Below is a small trained network, with its code and all its weights. Each question gives an input and a class and asks what happens when units are switched off, that is, made to give their printed mean instead of their output.

import numpy as np


def w(rows, s, z=0):
    codes = np.array(rows[::2]) - 128.0
    scale = np.full(codes.shape[1], s)
    scale[-1] = z or s
    return codes * scale


def norm(h):
    return h / np.sqrt((h * h).mean(-1, keepdims=True) + 1e-5)


def f(y):
    return y / 2 * (1 + np.tanh(0.7978845608 * (y + 0.044715 * y**3)))


def log_softmax(a):
    a = a - a.max(-1, keepdims=True)
    return a - np.log(np.exp(a).sum(-1, keepdims=True))


def net(x, mask):
    res = np.array(x, float).reshape(1, 8) / 4 @ E
    u = 0
    for l in range(2):
        y = f(norm(res) @ A[l][:, :-1].T + A[l][:, -1])
        res = res + np.where(mask[u : u + 5], y, B[l][:, -1]) @ B[l][:, :-1]
        u += 5
    return log_softmax(norm(res)[-1] @ U[:, :-1].T + U[:, -1])


A, B = {}, {}
E = w([
[99,120,213,122,205,185,80],'x0',
[98,203,74,70,160,86,124],'x1',
[127,121,128,125,123,125,119],'x2',
[120,104,103,49,159,213,251],'x3',
[143,47,123,118,204,64,157],'x4',
[57,170,177,206,126,108,231],'x5',
[58,101,59,180,131,167,124],'x6',
[127,124,131,119,125,135,125],'x7',
],0.0022)
A[0] = w([
[109,252,141,105,38,236,85,11],'0.n0',
[238,199,230,72,156,99,141,94],'0.n1',
[31,232,77,36,191,76,94,97],'0.n2',
[143,59,112,132,248,50,153,31],'0.n3',
[55,136,229,89,230,184,61,3],'0.n4',
],0.0047,0.0019)
B[0] = w([
[92,61,170,47,179,36,109,228],'0.n0',
[92,75,87,198,203,139,139,248],'0.n1',
[167,58,175,204,71,202,135,234],'0.n2',
[48,115,173,39,85,103,86,200],'0.n3',
[188,202,62,117,2,69,211,234],'0.n4',
],0.0065,0.0014)
A[1] = w([
[162,146,41,108,65,51,167,89],'1.n0',
[99,179,225,60,129,153,90,55],'1.n1',
[3,114,119,89,101,141,92,66],'1.n2',
[164,71,182,167,135,182,95,118],'1.n3',
[100,196,152,96,192,151,88,4],'1.n4',
],0.0055,0.0046)
B[1] = w([
[187,212,184,30,40,109,207,180],'1.n0',
[112,3,117,46,5,33,143,63],'1.n1',
[152,24,171,128,237,68,168,148],'1.n2',
[182,54,98,172,81,204,216,227],'1.n3',
[185,3,190,111,41,48,243,6],'1.n4',
],0.0046,0.0012)
U = w([
[209,233,65,58,1,42,202,60],'0',
[36,23,218,20,151,23,70,59],'1',
[135,146,98,144,143,152,112,254],'2',
[116,190,87,128,175,181,76,250],'3',
[183,46,161,213,60,207,165,21],'4',
[133,88,147,137,119,112,145,163],'5',
[104,102,79,183,211,131,130,40],'6',
[152,108,128,125,109,118,155,76],'7',
],0.0063,0.0034)

Each question gives the input, the list of numbers given to net, and the class t.
The units are the neurons (one row each of A and B). Each row of codes is followed by its name. A weight is (code - 128) times the scale printed after its matrix; where a second scale follows, it is the last column's (A, B and U).
mask holds one flag per neuron, layer by layer. A switched-off neuron (its flag False) gives its mean, the last column of its row in B, instead of its output. The means were averaged over made-up inputs and are rounded, as every weight is.
A unit's drop is (log p(t) with every unit on - log p(t) with that unit switched off) / (log p(t) with every unit on - log p(t) with every unit switched off).
The circuit of an input: a set's keep is (log p(t) with only the set's units on - log p(t) with every unit switched off) / (log p(t) with every unit on - log p(t) with every unit switched off). Starting from all 10 units, units are removed one at a time, each time the one whose removal leaves the highest keep (on an exact tie, the one counted first), for as long as the keep stays at least 0.8.
units of the circuit, in order: the units of the circuit, biggest drop first
unit that matters most: the unit with the biggest drop
top k neurons: the k neurons with the biggest drops, biggest first
k most important neurons of layer l: the k neurons of layer l with the biggest drops, biggest first
input [-3,-6,-6,1,8,8,-4,6], class 1: units of the circuit, in order -> (0.n3; 0.n4)
input [-8,0,6,-5,0,-7,7,-3], class 0: top 3 neurons -> (1.n0; 0.n1; 0.n2)
input [8,-5,1,-1,-2,-5,7,-2], class 0: top neuron -> (0.n4)
input [8,-7,-4,4,0,2,-1,6], class 0: top 2 neurons -> (0.n4; 0.n2)
input [8,-8,5,8,-8,0,4,5], class 0: units of the circuit, in order -> (0.n4; 0.n1)
input [-5,1,-3,5,-8,7,7,1], class 1: top 2 neurons -> (0.n0; 0.n4)
input [4,2,-4,2,2,-2,-7,1], class 6: top 2 neurons -> (0.n1; 0.n2)
input [0,-1,-2,-7,8,3,5,-5], class 1: top 2 neurons -> (0.n3; 0.n1)
input [-4,1,3,-4,4,1,-8,0], class 6: top 3 neurons -> (0.n1; 0.n4; 0.n0)
input [7,5,5,8,-8,3,-4,4], class 1: 2 most important neurons of layer 1 -> (1.n1; 1.n3)
input [5,7,6,-2,-8,7,7,5], class 1: top 2 neurons -> (0.n0; 0.n1)
input [-7,-6,3,4,-8,-7,2,1], class 1: top 3 neurons -> (0.n0; 0.n4; 0.n2)
input [-7,-1,-5,1,-6,-1,7,-5], class 0: top 3 neurons -> (1.n0; 0.n3; 0.n1)
input [-2,-1,2,1,6,-6,0,-4], class 1: unit that matters most -> 0.n3
input [-7,0,5,-7,4,-2,7,3], class 0: top 4 neurons -> (1.n0; 0.n1; 0.n0; 0.n2)
input [-5,-3,-7,8,-5,-5,-4,-3], class 3: units of the circuit, in order -> (0.n4; 0.n2; 1.n3)
input [-8,-2,-8,2,-1,3,8,-7], class 0: 2 most important neurons of layer 1 -> (1.n0; 1.n3)
input [-2,4,0,1,7,-4,2,6], class 1: 2 most important neurons of layer 0 -> (0.n3; 0.n1)
input [-5,-2,-5,3,0,0,2,-1], class 0: 2 most important neurons of layer 0 -> (0.n2; 0.n1)
input [1,-3,-4,-4,-6,4,-5,-1], class 1: units of the circuit, in order -> (0.n0)
input [7,8,-8,-6,6,6,8,-7], class 4: 2 most important neurons of layer 0 -> (0.n2; 0.n0)
